Each row is followed by one of two labels, saying whether the row has a hidden trait. Each part has a new trait and two new labels.
(in the rows, 100 means zero)
[118 110  79 109 162  91 110 110 109 102  42  80 135 111  78  82 117  74
  95  51 102  83 118  81 114  94  61 110  92  90 107 100  47  94 102 123
  80 111 112  77 104  92  84  86 149 110  60 156 104  92  71  79  77  97
  96 105  93 117  90 140 108 137 124  99  94  92  95  61 123 101  95  96
  97  75  96 130]
J345
[ 59  48 106  86  90 102 117 123 103  48 134 108  59  92  80  75  98 113
 142 124 108  79  88  87  95 135 120 133  77 121 105 104 103  89  93  93
 121 119 108  65 126  91  99 106 107 115 101 130  97 146  91 108 107 120
 121  99  57  72 114 113 105 114 112 109 107  97  95 106  58 143  86  75
  85 103 109  98]
j417
[110 114 107  77  65 102  88  95 113  91  57 121 133  73  98 118 108 104
  66 133 112 127 124 117  83  31 158  79 117  63  66 102 106 101 157  82
 123  83  79 139  90 116 200  93 112 105 126  54  59  55 131 128 106  97
  68  70 159 124  75  77  90 101 124  62  79  93  98 102 105  64 108 130
 103 105 102  92]
J345
[ 32  45 102  87  75  97  94 112 122 103 141 126  66  99 101  64  87 107
 139 134 111  86  78  77  82 114 145 119  93 134 106 103 108  98  88  64
 116 103 109  80 119  89 131 103  94  87 123  62  91 138 117 130  69 146
 122  85  83  75 128  79  99 106 105  96  93  97  96 149  56 128  88  73
  95 135 112  90]
j417
[114  78  84 100 131  89 115 122 117 140  49 103 124  84  57  95 111  93
 113  98 108  79 131  91 112  67  71 118 106  87 111 110  46  69  79 131
  69 105 114  71 113  90 100  81 159 118  65 155 120  59  83  81  84  91
 102  87  79 125  85 133 101 131 124  88  93 110  85  63 115  81  91  99
  88  12  95 114]
J345
[123 139  97 102  87 124  90  88  88  38  94 100 109 108 132 114 121 100
  76  82  92 118  98 109  93 107 128  68 101  75  83  91 139 124 163  78
 119 102  80 128  86 115 134 107  69 107 121  75  64  96 118 107 126 103
  73 120 135 102  79  86  97  83  81  94  88  95 105 119  99  89 110 134
 112 160  97 101]
J345
[ 55  45  94  67  83 108  92 145 124 115 100 133  55  75  78  84  91 106
 152 130 106 102 126 115  96 105 144 111 106 104 118 110 113  71  90  57
  73 116 111  89 115  85 123  92 115 137  82 154  80 108 101 124 127 121
 124  72  69 105 109 112 100 113  95 100  88 100 118 106  63  99  83  97
  90  68 102  94]
J345
[135 152 101 130 116 100  96  64  78 103 111  75 126 129 131 115 102  92
  64  65  87 103  75  94 106 112  61  80 100 103  95  89 105 127  97 119
 105  87  91 116  81 109  61 108  69  68 110  54 119  99 102  80  85  87
  88 128 120  95 101  85 100  78  81 111 110 102  97 106 129  98 114 103
 114 139  95 103]
J345
[117 114  91 120 144  90 119  88  98  72  74  74 134 116  89  85 117  86
  87  66 103  74  89  66 108  99  58 115  84 101  96  97  53 106 101 133
 110 105 105  71 107  99  83  96 133  89  87 105 115 101  80  75  60  99
  93 119  94  98  92 119 106 122 125  99 104  98  78  80 117 117 100  90
  97 100  99 121]
j417
[144 115 109 106  86 124 136  95  67   0 108  81  98  86  99 126 135 124
  90 104  97  90  95 100 103 115  94 107  78  71  74  98 124 105 149 128
 146 115  78  88 106 120 102 111  94 129 112 123  91  99  99  79 149  76
  76 133  95  87  62 115 100  89 104  99 109 107  79  85  93 112 105 116
  90 102  99 100]
j417
[102 127 104  91  71  97  74  80 114 133  80 121 133  96 118 115  98  96
  61 119 108 128 106 108  82  40 146  65 127  81  75  97 110 115 137  76
 114  73  84 145  81 113 191  95  93  76 133  16  72  60 138 128  84 108
  75  76 165 119  93  56  90  90 107  69  81  94 100 128 112  62 112 123
 113 131 100  90]
J345
[137 122  98 107 117  89 103  94  97 140  64  89 130  95  85 120 101  95
  81  89  98 107 120 111 111  71  66  95 112  83 100 102  76  90  83 129
  80  91 101 109  91 103  82  92 121 102  80 121 116  64  88  81 103  71
  92  95 109 123  86 112 101 104 106  97 102 101 100  63 132  74 105 108
 100  47  93 105]
j417
[ 88 109  92 120 128  74  96  74 117 153  79  93 146 124 101  77  99  79
  75  84 110  82  79  56  94  68  72 105 100 120  94  97  48 115  87 116
 110  83 108  89 100  97 120  93 124  50 110  31 118  92 104  97  16 120
  93  97 122  99 115  86 100 119 128  84  96  97  77 114 120 105 103  79
 106 123 104 112]
j417
[ 57  90  97 122 108  82  87  79 111 165 144  99  98 136 122  70  79  90
 106  92  99  81  55  61  92 119  80 108  98 149 117  95  86 118  55  96
 101  89 116  84 102  88  68 105  79  44 119  25 129 131 107 103  25 135
 121 106  95  74 142  69 101  94  92 109 106 101  90 149  96 124  98  60
 109 148 107  99]
j417
[135 108 110  80  83 105 117 107  97  34  52 101 127  62  72 123 122 111
  77 127 112 111 131 117  97  49 127 100 100  55  66 105  94  89 150 116
 131  98  80 112 102 117 178  94 133 130 104 122  72  60 105 102 134  74
  69  85 126 121  60 112  96 111 134  71  93  96  89  63 106  81 105 127
  89  64 100  99]
j417
[ 59  79  84  93  96 113  71 123 119 158 124 128  56 113 121  81  84  91
 140  90  90 107 106 111  99 136 121  86 115 120 134 100 132  97  82  49
  51 111 115 103  98  81  71  97  73 110  87 115  94 119 105 120 109 131
 128  95  78 101 126  93 100  92  59 116  87 102 128 138  77  93  90 103
 109 116  98  96]
j417
[105 125 104 124  95 100  87  73  84 138 145  90  93 128 135 111  85 101
  91  84  84 105  72 102 103 131  71  85 106 127 112  93 124 118  70 101
  90  89 101 114  84 101  40 112  52  67 113  58 125 113 106  89  93  96
 108 121 102  86 118  75  99  67  61 121 113 107 107 126 113 102 108  91
 113 132  97  90]
J345
[142 105 103 107  90 112 113 111  80 114 112  96  82  82  93 142 102 119
 112 108  86 103 120 133 118 106  64  97 112  85 115 106 121  77  72 127
  65 106  98 100  94 101  36 101  89 127  82 153 128  68  93  71 159  57
 104 112  73 112  80 116  97  76  69 115 111 125 102  74 113  72 103 115
  94  18  90  89]
j417
[139 119  87  82 119 125 106 130  97  10  37  97 109  78  86 110 135  94
  94  76  99 115 147 125 109  96 124  85  96  47  88 101 110  90 170  90
  92 122  88 108  99 108 136  90 127 160  70 185  53  80  87  98 162  83
  78 104 109 128  58 141 102 121 107  90  83  90 113  61 102  79  98 149
  96  85  93 118]
j417
[ 77  58 130  89  29  92 114  92  98 112 154 123  78  66  86 123  84 140
 106 189 112  96  83 107  82  66 127 119 105 112  84 110 115  85  74 114
 138  82  91  99 110 109 137 109  89  83 145  37 121  86 134 111 101  92
 105  80 100  82 103  64  90  77 112  85 112 118  75 124  79 102 102  76
  87  60 109  65]
j417
[ 43  68  85  84  87 106  66 122 132 159 115 139  66 107 115  72  81  90
 135 107 100 108 106 102  89 113 147  88 116 121 124 102 123  97  97  41
  65 104 113 105 101  82 119  94  87 100 100  85  83 115 117 136  88 145
 124  79  94 102 127  81  98 101  75 101  80  97 124 149  71  93  89 100
 108 127 102  95]
j417
[116 109  80 111 144  99  98 108 109 120  61  92 119 111  93  89 112  79
 102  58  95  90 117  90 112  99  70  98 103  91 115 100  71  94  97 110
  67 109 111  86 100  91  74  88 126 108  67 137 108  85  81  83  87 100
 101 109  92 117  94 125 105 119 100 103  93 100 101  82 117  89  97 108
 102  78  93 120]
J345
[140 150  95 138 110  97  98  55  90 111  89  85 154 124 128 116 116  93
  54  76  95  93  76  77  98  71  69  80 107  92  84  92  87 126 116 128
 116  80  90 111  83 114 101 102  90  34 125  20 119  65 117  79  59  94
  72 125 140 104  88  74  95  83  96  86  98 109  74 118 134  82 117 110
 114 125  96 104]
J345
[ 94  73  84 109 134  96 105 125 107 157 104  99  78 107  83  89  92  92
 141  79  93  79 112  97 117 130  54 117 103 117 139 106  76  75  44 112
  46 115 125  67 108  79  18  92 115 114  57 168 134 104  73  79  98  98
 131 105  46 104 112 131 106 110  81 122 105 112 106  83 103 102  88  86
  94  40  95 109]
J345

New part:
[101 108 102 102 103 117 108  97  99 132  79 103  95 121 102  91  93  98
 103 119  99 134  99  89  87 120  87 140  94 113 123  97 111 114 113 109
  65  99  87 112 116 109  88 109  96 105 106 103  98  92 100  60 126 104
 129 105 105  97  93 118 109 105 105  96  92 109 101 106 105  97 101 128
  96  96 111 107 109  93  84  99 108 101 122  98  85  97  99 135 106  98
 110 114 115 112 127  86 110 102 103  94 101  94 102  72  92 112  83 102
  99]
P
[ 99 105  98 101  77 120  94  86 100 130  72 122  84 136  99  55  96  94
  96 103  95 129 101  86  93 115  85 132  96  97 131  99 120 113 112 114
  74  93  92 105 146  99  93 100 102 101 113 108 105 103 101  38 125 109
 139 103  91  94  90 119 113 102 117  95 102 114  77  99 103  98 102 126
  98  98  95 105 110  88  92  86 103 101  88 128  78 110 109 120 110  96
 116 110 110 130 120 105 111 104 101  95  97  89 101  40  92 110  89 109
  99]
M
[ 98 103 104 101  92 105 104 102  99 122  92 107  93  97 101  95 100  99
 104  96  98 100 101  97  93 104  97 108  98 102 110 101 100 109 105 101
  86 100  96 105 107 100 100 100  96 100 103  97 101  99 101 101 108 100
 103  99  91 100  96 105 101  99 104 102  95 101 100  99 100 100  97  99
 103  99 104 101 103 100  95 103 102  97  82 110  95 105  99 105 101  96
 105 111 100 102 104  97 102 100 101 100  97 103  99 116  98 111  96 101
  99]
P
[ 93  93  87  99  39 130  91  93 102 104  82 131  82 142  96  54 106  98
  92  83  93 113 103  84  88 105  82 109  93  85 127  99 126  85 110 106
  87  87  98 110 163  80  77  95 105  86 111 103 103 105 102  40 106 100
 170  97  84  91  99 124 125  91 118  80  86  99 101  96 101  90 101 123
 104  91  93 105 112  86  91  95  92  98   0 142  72 133 115 104 112  82
 131 110  75 134 111 114 112 102 103  98 101  62 102  20  99  93 111 111
 102]
M
[ 96  98  96  99  53 125  85  89 103 105  80 121  84 143  96  50 105  96
  93  87  93 125 103  84  88 113  83 118  92  94 130 100 121  89 113 108
  83  84  93 110 145  78  84  92 103  90 109 105 103 106 103  60 114 101
 138  99  85  91  99 114 119  93 120  80  88 104  94  96 102  94 103 121
 102  93  94 102 113  85  94  92  93  99  27 141  88 127 109 119 109  92
 128 108  84 138 112 112 114 103 102  97  95  56 100  28  99 105 105 110
 101]
M
[100 108 104 102 104 115 110  94  99 138  82  96  88 132 102  81  93  98
 100 115 100 131  99  91  81 118  86 145  95 117 127  97 110 109 113 107
  62  98  84 113 128  96  84 110  97 107 113 103  97  90 100  39 124 103
 139 105  95  95  95 120 111 105 110  92  90 114 101 106 106  98 101 130
  96  94 112 106 109  96  83  99 110 101 119  94  83  98  98 138 109  99
 112 113 112 125 133  80 111 103 103  94 101  95 102  70  90 112  84 104
  99]
P
[ 99 106 102 101  90 115  98  87 100 122  76 112  81 133 100  62  94  96
  97 108  97 126 100  85  90 121  89 130  96  99 133  98 115 107 113 109
  73  96  90 109 122  94  89 102 100 101 110 107 102 100 101  38 107 107
 151 102  94  94  94 113 108 101 111  91  98 113  89 101 102  97 101 141
  98  97 100 104 107  88  90  91 103 101 124 117  81  82 106 130 108  94
 114 107 114 123 118 101 110 103 102  96  96  90 101  41  93 110  87 105
  99]
M
[100 111 101 103 102 116 111  92  99 137  85  98  88 119 101  76  92  98
 101 127  99 138  99  90  82 120  85 143  94 114 126  96 117 109 117 108
  57  98  88 111 124  98  85 109 100 106 107 101  98  89 100  44 121 107
 151 109  99  96  93 125 109 105 113  94  90 113 105 105 105  96 102 141
  93  94 111 105 110  95  83  98 106 103 125  94  79  96  91 144 109  98
 110 113 112 117 130  86 113 103 103  91 101  91 103  60  88 111  95 102
  99]
P
[ 94 101 107 101  74 122  96  89 100 150  79 114  82 136  99  74  99  94
  97  91  95 127 103  87  86 129  88 128  94  97 122 100 112 112 119 114
  68  93  92 105 149  82 102 104  99 101 113 106 106 101 102   2 132 104
 150 101  80  97  95 105 113  99 113  88  95 115  74 102 105  99 103 120
 101  97  94 101 117  84  92  89 108  98  85 118  78 114 102 128 111  95
 119 112 110 144 124 101 113 104 100  95  95  82  99  64  94 120  91 107
  98]
M
[101 108  99 101 104 105 106  98 100 115  90  97  88 113 101  79  93  98
 102 113 102 126 100  94  92 117  92 127  96 114 119  98 109 105 108 107
  87  99  88 111 105  99  90 106 100 104 104 103  98  96  99  55 110 104
 117 104 102  95  95 117 105 102 112  93  96 108 103 105 103  98  99 125
  95  96 112 103 104  97  84 100 100 104 126 102  88  94 100 127 103 101
 106 106 111 112 120  90 105 102 102  95 103  90 101  83  94 100  91 103
  99]
P
[ 91  94  98  99  48 128  84  89 102 121  82 124  81 145  95  47 105  96
  93  85  92 120 102  85  85 115  81 121  88  91 130 100 118  97 111 108
  73  84  91 106 162  73  81  95 100  91 113 103 104 104 103  28 111  99
 165  99  76  92  99 115 123  93 121  82  87 109  93 100 104  92 104 121
 106  93  94 105 117  84  89  89  96  94  20 138  72 135 110 113 111  87
 128 118  84 135 117 111 121 102 102  98  94  66 100  31  97 116 101 110
 102]
M
[ 97 102  94 101  62 125  87  88 102 115  76 124  82 138  98  38 100  96
  92  97  95 126 101  82  94 113  83 116  94  91 132  98 119  96 112 108
  84  89  94 105 152  92  85  95 107  94 110 106 106 105 102  37 110 106
 163 102  91  91  92 109 119  98 113  83  99 110  92  98 104  94 100 136
  99  97  93 104 110  86  90  86  95 102  75 135  74 120 112 123 113  91
 118 103  99 134 115 112 113 103 103  98  95  70 101  10  97 105 100 109
 100]
M
[100 107  97 101 104 104 107 100 100  99  93 106  95 104 101  87  96 100
 102 113 100 103  99  97  97 108  96 114 101 104 107 101 108 101 103 102
 107 100  99 106  94 110  98  98 100 102 104 105  99 101  99 104  96 105
  91 101 104  94  93 107 100 100 100  95 102  98 108 102  99 100  94 111
  94  99 109 101  95  99  91 100  95 105 109  92  99  95 103 119 102  96
 103  97 106 102 108  99  99 101 102  99 100  95 101  86  97  91  96 101
  98]
P
[ 89  91  94  99  39 129  85  89 103 112  95 123  82 143  97  44 108  98
  91  77  93 113 104  84  79 111  80 118  90  89 134 100 121  83 110 108
  79  82  94 116 172  74  81  97 103  87 111 100 103 103 104  22 113  95
 176  94  82  91 105 120 126  90 120  77  75 103 101  98 103  91 103 120
 108  88  92 105 119  89  89  99  95  94   0 147  71 142 135 107 112  81
 133 114  71 126 112 109 112 102 103 100  99  61 101  20  99 107 109 112
 101]
M
[ 99 104 102 100  97  98 102 100 100 108 102 102  93  96 101  98  99 100
 104  94 101 101 101  98  96 106  98 108  98 101  99 102 100 104 100 100
  96 102  99 104  95 103 101  99  97 100 103  98 100 100 101  73 101 101
  98  98  93  97  95 101 101  98  99  97  98 100 102 101 102 100  97 114
 101  99 105  99 100  98  97 104  99  99 104  93 100 100 100 130  99  97
 102 106 101  96 104  94 102 100 101 100  98  98  98 109 100 106  95 104
  99]
P
[101 109  96 101  78 122  98  89 100 115  77 120  87 133 100  50  94  97
  99 120  97 132  99  87  98 113  85 129  97 102 123  97 122 106 107 106
  74  96  89 105 133 107  87 100 103 101 107 108 101 101 100  26 108 111
 141 103 100  92  88 116  53 103 112  91 102 112  97 100 102  99 101 127
  95  97 101 105 106  90  89  88 101 105 121 116  87 103 108 131 111  89
 111 104 110 113 121 102 109 104 103  96  98  91 103  42  92  98  88 105
  99]
M
[ 99 103 101 100 102  97  99 103  99 113  95 109  99 116 100 100 100  98
 105 103 100 109 100 100  95  98  98 112  97 102 104 102 101 106 100  99
 101  99  99 103 103 102  99  97  97  98 102  98 101  98 100 105 100 101
 108 100  96  97  94 108  98 100  98 100  97 100 101 101  98  99  97 100
 103  99 104 101 102  99  97 105 101  98  94 101  96 109 101 101 100 101
 101 111  99  93  98  97  99 100 101 103  97 104  99 115 100 104  95 101
  98]
P
[ 97 107 107 102 111 110 110  94 101 138  81  86  86 127 102  87  93  98
 103 114  99 136 101  93  79 126  91 146  95 123 123  97 107 109 116 109
  58  99  86 113 116  91  87 114  95 106 111 102  97  89 100  16 137 102
 132 104  92  96  97 117 112 103 111  90  89 116 103 108 106  97 102 128
  94  93 114 105 112  93  86 101 110 101 160 110  86 102  97 137 105  96
 118 112 115 137 134  82 112 103 102  93 102  82 101  66  90 120  87 103
  98]
P
[101 109 102 102 101 107 109  94 100 126  83  95  90 121 102 101  93  99
 103 117 100 130  99  91  90 117  89 135  90 115 117  97 107 107 108 109
  78  98  89 112 120  98  89 109  98 104 107 103  97  94  99  48 116 105
 128 104  97  93  96 114 108 105 107  92  92 109 105 103 104  98 101 131
  94  95 112 105 106  95  84  97 105 104 131 104  83  94  96 137 105  97
 116 103 113 122 127  88 106 103 102  95 102  91 102  67  90 107  87 101
  98]
P
[ 92  96  97  99  52 127  86  90 103 104  80 124  81 150  96  44 104  95
  94  76  93 119 103  85  84 117  86 122  90  93 134  99 124  88 115 109
  80  79  94 111 139  73  86  99 101  90 112 102 103 105 103  37 114 100
 169  98  67  92  98 111 127  92 119  81  88 106  96  98 103  92 104 122
 104  92  93 101 115  84  89  93  93  97  20 141  76 118 109 116 111  86
 130 111  84 142 119 111 113 102 101  96  95  60 100  31  99 110  99 110
 102]
M
